Here is a tiny trained network, its code and every weight. The questions are about switching its units off for an input and a class, where a switched-off unit gives its printed mean instead of its output.

import numpy as np


def w(rows, s, z=0):
    codes = np.array(rows[::2]) - 128.0
    scale = np.full(codes.shape[1], s)
    scale[-1] = z or s
    return codes * scale


def f(y):
    return y / 2 * (1 + np.tanh(0.7978845608 * (y + 0.044715 * y**3)))


def log_softmax(a):
    a = a - a.max(-1, keepdims=True)
    return a - np.log(np.exp(a).sum(-1, keepdims=True))


def net(x, mask):
    res = np.array(x, float).reshape(1, 6) / 4 @ E
    y = f(res @ A[0][:, :-1].T + A[0][:, -1])
    res = res + np.where(mask, y, B[0][:, -1]) @ B[0][:, :-1]
    return log_softmax(res[-1] @ U[:, :-1].T + U[:, -1])


A, B = {}, {}
E = w([
[188,82,219,209],'x0',
[246,112,121,21],'x1',
[69,101,189,44],'x2',
[106,85,87,111],'x3',
[178,253,179,135],'x4',
[188,107,53,155],'x5',
],0.0067)
A[0] = w([
[66,137,3,93,252],'N0',
[189,233,79,130,201],'N1',
[183,193,173,202,224],'N2',
[151,105,182,89,178],'N3',
[133,112,212,144,165],'N4',
[201,93,81,178,226],'N5',
[65,174,148,122,238],'N6',
[110,106,170,29,183],'N7',
[60,217,142,139,181],'N8',
[155,112,206,145,176],'N9',
[105,71,158,155,135],'N10',
[135,42,111,39,239],'N11',
[132,87,172,70,173],'N12',
[174,93,161,180,192],'N13',
[144,60,87,186,248],'N14',
[118,110,169,70,164],'N15',
[208,177,107,99,180],'N16',
[51,207,129,104,182],'N17',
[104,126,176,210,229],'N18',
],0.011,0.0037)
B[0] = w([
[59,170,104,132,255],'N0',
[110,216,167,89,207],'N1',
[153,141,220,139,207],'N2',
[183,107,104,125,158],'N3',
[137,101,130,136,168],'N4',
[93,165,149,181,201],'N5',
[85,61,161,40,201],'N6',
[171,75,75,60,188],'N7',
[87,110,166,66,206],'N8',
[177,104,146,148,168],'N9',
[183,80,107,140,157],'N10',
[130,133,50,132,219],'N11',
[188,100,93,121,165],'N12',
[118,119,167,187,172],'N13',
[111,115,114,202,199],'N14',
[156,115,117,81,160],'N15',
[162,190,108,107,189],'N16',
[67,110,142,1,209],'N17',
[133,83,182,159,194],'N18',
],0.0099,0.0094)
U = w([
[97,170,22,152,82],'0',
[46,110,183,57,245],'1',
[174,21,232,178,2],'2',
[120,50,126,186,194],'3',
[218,85,2,63,61],'4',
[195,211,229,135,28],'5',
],0.0085,0.0025)

Each question gives the input, the list of numbers given to net, and the class t.
The units are the neurons (one row each of A and B). Each row of codes is followed by its name. A weight is (code - 128) times the scale printed after its matrix; where a second scale follows, it is the last column's (A, B and U).
mask holds one flag per neuron, in row order. A switched-off neuron (its flag False) gives its mean, the last column of its row in B, instead of its output. The means were averaged over made-up inputs and are rounded, as every weight is.
A unit's drop is (log p(t) with every unit on - log p(t) with that unit switched off) / (log p(t) with every unit on - log p(t) with every unit switched off).
The circuit of an input: a set's keep is (log p(t) with only the set's units on - log p(t) with every unit switched off) / (log p(t) with every unit on - log p(t) with every unit switched off). Starting from the 12 units with the biggest drops (on a tie, the unit counted first), units are removed one at a time, each time the one whose removal leaves the highest keep (on an exact tie, the one counted first), for as long as the keep stays at least 0.8.
units of the circuit, in order: the units of the circuit, biggest drop first
unit that matters most: the unit with the biggest drop
k most important neurons: the k neurons with the biggest drops, biggest first
drop of u: that unit's drop, to one decimal
input [-1,-6,-3,-3,-6,-2], class 3: units of the circuit, in order => N1, N14
input [-8,0,2,1,-8,0], class 0: units of the circuit, in order => N0, N11
input [3,-4,8,8,7,6], class 2: units of the circuit, in order => N0, N1
input [3,5,-4,6,3,-8], class 5: units of the circuit, in order => N6, N17
input [-6,-4,1,-3,-2,8], class 0: units of the circuit, in order => N2, N0
input [6,-1,-5,0,5,-5], class 2: 2 most important neurons => N18, N0
input [2,1,7,1,4,-5], class 4: unit that matters most => N7
input [3,-7,-6,-2,5,-2], class 2: 3 most important neurons => N18, N0, N16
input [4,-6,3,4,-1,5], class 2: drop of N18 => 0.2
input [-5,-5,-8,-5,2,0], class 1: drop of N8 => 0.1
input [6,4,7,5,5,2], class 4: drop of N3 => 0.0
